Below are the code and all the weights of a small trained network. Each question names an input and a target symbol and asks about switching units off, where a switched-off unit gives its printed mean instead of its output.

import numpy as np


def w(rows, s, z=0):
    codes = np.array(rows[::2]) - 128.0
    scale = np.full(codes.shape[1], s)
    scale[-1] = z or s
    return codes * scale


def norm(h):
    return h / np.sqrt((h * h).mean(-1, keepdims=True) + 1e-5)


def f(y):
    return y / 2 * (1 + np.tanh(0.7978845608 * (y + 0.044715 * y**3)))


def softmax(a):
    e = np.exp(a - a.max(-1, keepdims=True))
    return e / e.sum(-1, keepdims=True)


def log_softmax(a):
    a = a - a.max(-1, keepdims=True)
    return a - np.log(np.exp(a).sum(-1, keepdims=True))


def net(x, mask):
    ids = ['αγδεημξπσφ'.index(c) for c in x.split()]
    T = len(ids)
    res = E[ids] + P[:T]
    u = 0
    for l in range(2):
        q, k, v = (norm(res) @ M[l].T for M in (Q, K, V))
        z = softmax(np.where(np.tri(T) > 0, q @ k.T / 3**0.5, -1e9)) @ v
        res = res + np.where(mask[u], z, O[l][:, -1]) @ O[l][:, :-1]
        u += 1
        y = f(norm(res) @ A[l][:, :-1].T + A[l][:, -1])
        res = res + np.where(mask[u : u + 4], y, B[l][:, -1]) @ B[l][:, :-1]
        u += 4
    return log_softmax(norm(res)[-1] @ U[:, :-1].T + U[:, -1])


Q, K, V, O, A, B = {}, {}, {}, {}, {}, {}
E = w([
[178,105,81],'α',
[88,109,133],'γ',
[180,160,92],'δ',
[103,108,137],'ε',
[176,119,121],'η',
[182,95,147],'μ',
[78,177,95],'ξ',
[180,128,84],'π',
[71,5,65],'σ',
[85,152,89],'φ',
],0.019)
P = w([
[61,154,1],'0',
[94,198,66],'1',
[113,135,81],'2',
[128,115,102],'3',
[140,114,126],'4',
[147,94,143],'5',
[157,91,162],'6',
[163,86,185],'7',
[169,89,213],'8',
[186,100,191],'9',
],0.0071)
Q[0] = w([
[71,219,75],'0.h1',
[99,101,255],'0.h1',
[100,53,84],'0.h1',
],0.0058)
K[0] = w([
[96,191,41],'0.h1',
[14,132,249],'0.h1',
[2,57,29],'0.h1',
],0.0065)
V[0] = w([
[135,177,78],'0.h1',
[59,64,114],'0.h1',
[111,194,254],'0.h1',
],0.0045)
O[0] = w([
[61,68,57,152],'0.h1',
[147,86,184,158],'0.h1',
[134,254,90,2],'0.h1',
],0.0058,0.0049)
A[0] = w([
[125,67,145,233],'0.n1',
[120,118,221,76],'0.n2',
[90,49,56,120],'0.n3',
[101,2,147,254],'0.n4',
],0.0082,0.0042)
B[0] = w([
[122,230,101,192],'0.n1',
[148,174,229,124],'0.n2',
[80,166,253,189],'0.n3',
[157,241,86,248],'0.n4',
],0.0059,0.011)
Q[1] = w([
[240,144,90],'1.h1',
[75,52,254],'1.h1',
[192,51,32],'1.h1',
],0.009)
K[1] = w([
[183,138,168],'1.h1',
[116,114,2],'1.h1',
[155,8,186],'1.h1',
],0.0092)
V[1] = w([
[168,117,255],'1.h1',
[21,150,130],'1.h1',
[140,195,190],'1.h1',
],0.009)
O[1] = w([
[94,162,204,3],'1.h1',
[168,56,200,134],'1.h1',
[2,8,165,118],'1.h1',
],0.0075,0.0067)
A[1] = w([
[100,217,140,24],'1.n1',
[107,63,8,197],'1.n2',
[216,110,50,2],'1.n3',
[124,21,152,112],'1.n4',
],0.011,0.0021)
B[1] = w([
[2,85,203,138],'1.n1',
[73,199,241,255],'1.n2',
[174,57,135,233],'1.n3',
[114,195,109,131],'1.n4',
],0.0064,0.01)
U = w([
[58,176,105,242],'α',
[154,101,247,93],'γ',
[178,119,85,114],'δ',
[154,103,104,36],'ε',
[158,137,59,116],'η',
[146,132,80,40],'μ',
[151,82,89,105],'ξ',
[175,147,49,200],'π',
[164,165,113,1],'σ',
[188,77,170,6],'φ',
],0.013,0.0045)

Each question gives the input, a string of symbols that net reads in full, and the target symbol t.
The units are the heads (3 rows each of Q, K, V and O) and the neurons (one row each of A and B). Each row of codes is followed by its name. A weight is (code - 128) times the scale printed after its matrix; where a second scale follows, it is the last column's (O, A, B and U).
mask holds one flag per unit, layer by layer, with each layer's heads first. A switched-off unit (its flag False) gives its mean, the last column of its rows in O or B, instead of its output. The means were averaged over made-up inputs and are rounded, as every weight is.
A unit's drop is (log p(t) with every unit on - log p(t) with that unit switched off) / (log p(t) with every unit on - log p(t) with every unit switched off).
The circuit of an input: a set's keep is (log p(t) with only the set's units on - log p(t) with every unit switched off) / (log p(t) with every unit on - log p(t) with every unit switched off). Starting from all 10 units, units are removed one at a time, each time the one whose removal leaves the highest keep (on an exact tie, the one counted first), for as long as the keep stays at least 0.8.
circuit, biggest first: the units of the circuit, biggest drop first
most important unit: the unit with the biggest drop
top k neurons: the k neurons with the biggest drops, biggest first
k most important neurons of layer l: the k neurons of layer l with the biggest drops, biggest first
input ξ γ π π σ α μ η, target α: top 2 neurons -> [1.n3, 1.n1]
input γ α ε σ π φ ε δ, target γ: most important unit -> 0.n4
input α φ μ α σ π α α σ, target γ: circuit, biggest first -> [1.n2, 1.h1]
input σ μ σ ξ η ξ α α σ, target γ: circuit, biggest first -> [1.h1, 1.n2]
input μ α δ ξ α α η, target π: circuit, biggest first -> [1.h1, 1.n2]
input α φ δ α π σ ξ σ α ξ, target γ: circuit, biggest first -> [0.n4, 1.h1]
input φ α η π ξ α α ε, target α: 2 most important neurons of layer 1 -> [1.n3, 1.n1]
input α μ σ π ξ α α α η, target π: circuit, biggest first -> [1.n2, 0.n3, 1.h1]
input ξ σ α η α α α ξ γ, target α: circuit, biggest first -> [1.n3, 0.n4]
input π α σ γ ε ε π, target γ: 2 most important neurons of layer 0 -> [0.n4, 0.n3]
input σ α μ, target π: circuit, biggest first -> [1.n2, 1.h1]
input α α σ π ε δ, target γ: top 2 neurons -> [0.n2, 1.n2]
input ξ δ α μ, target π: circuit, biggest first -> [0.n3, 1.n2, 1.h1]
input ε η φ γ μ α, target α: circuit, biggest first -> [1.h1]
input γ α φ α γ μ π, target α: top 2 neurons -> [0.n2, 1.n1]
input π ξ μ α α φ ε, target α: top 2 neurons -> [1.n3, 0.n4]
input ε α π σ α ε α, target γ: top 2 neurons -> [0.n2, 1.n2]
input α ε π, target γ: top 2 neurons -> [0.n3, 1.n2]
input α σ ξ δ η π α α γ, target α: 2 most important neurons of layer 0 -> [0.n3, 0.n4]
input α α μ η, target α: top neuron -> [1.n1]
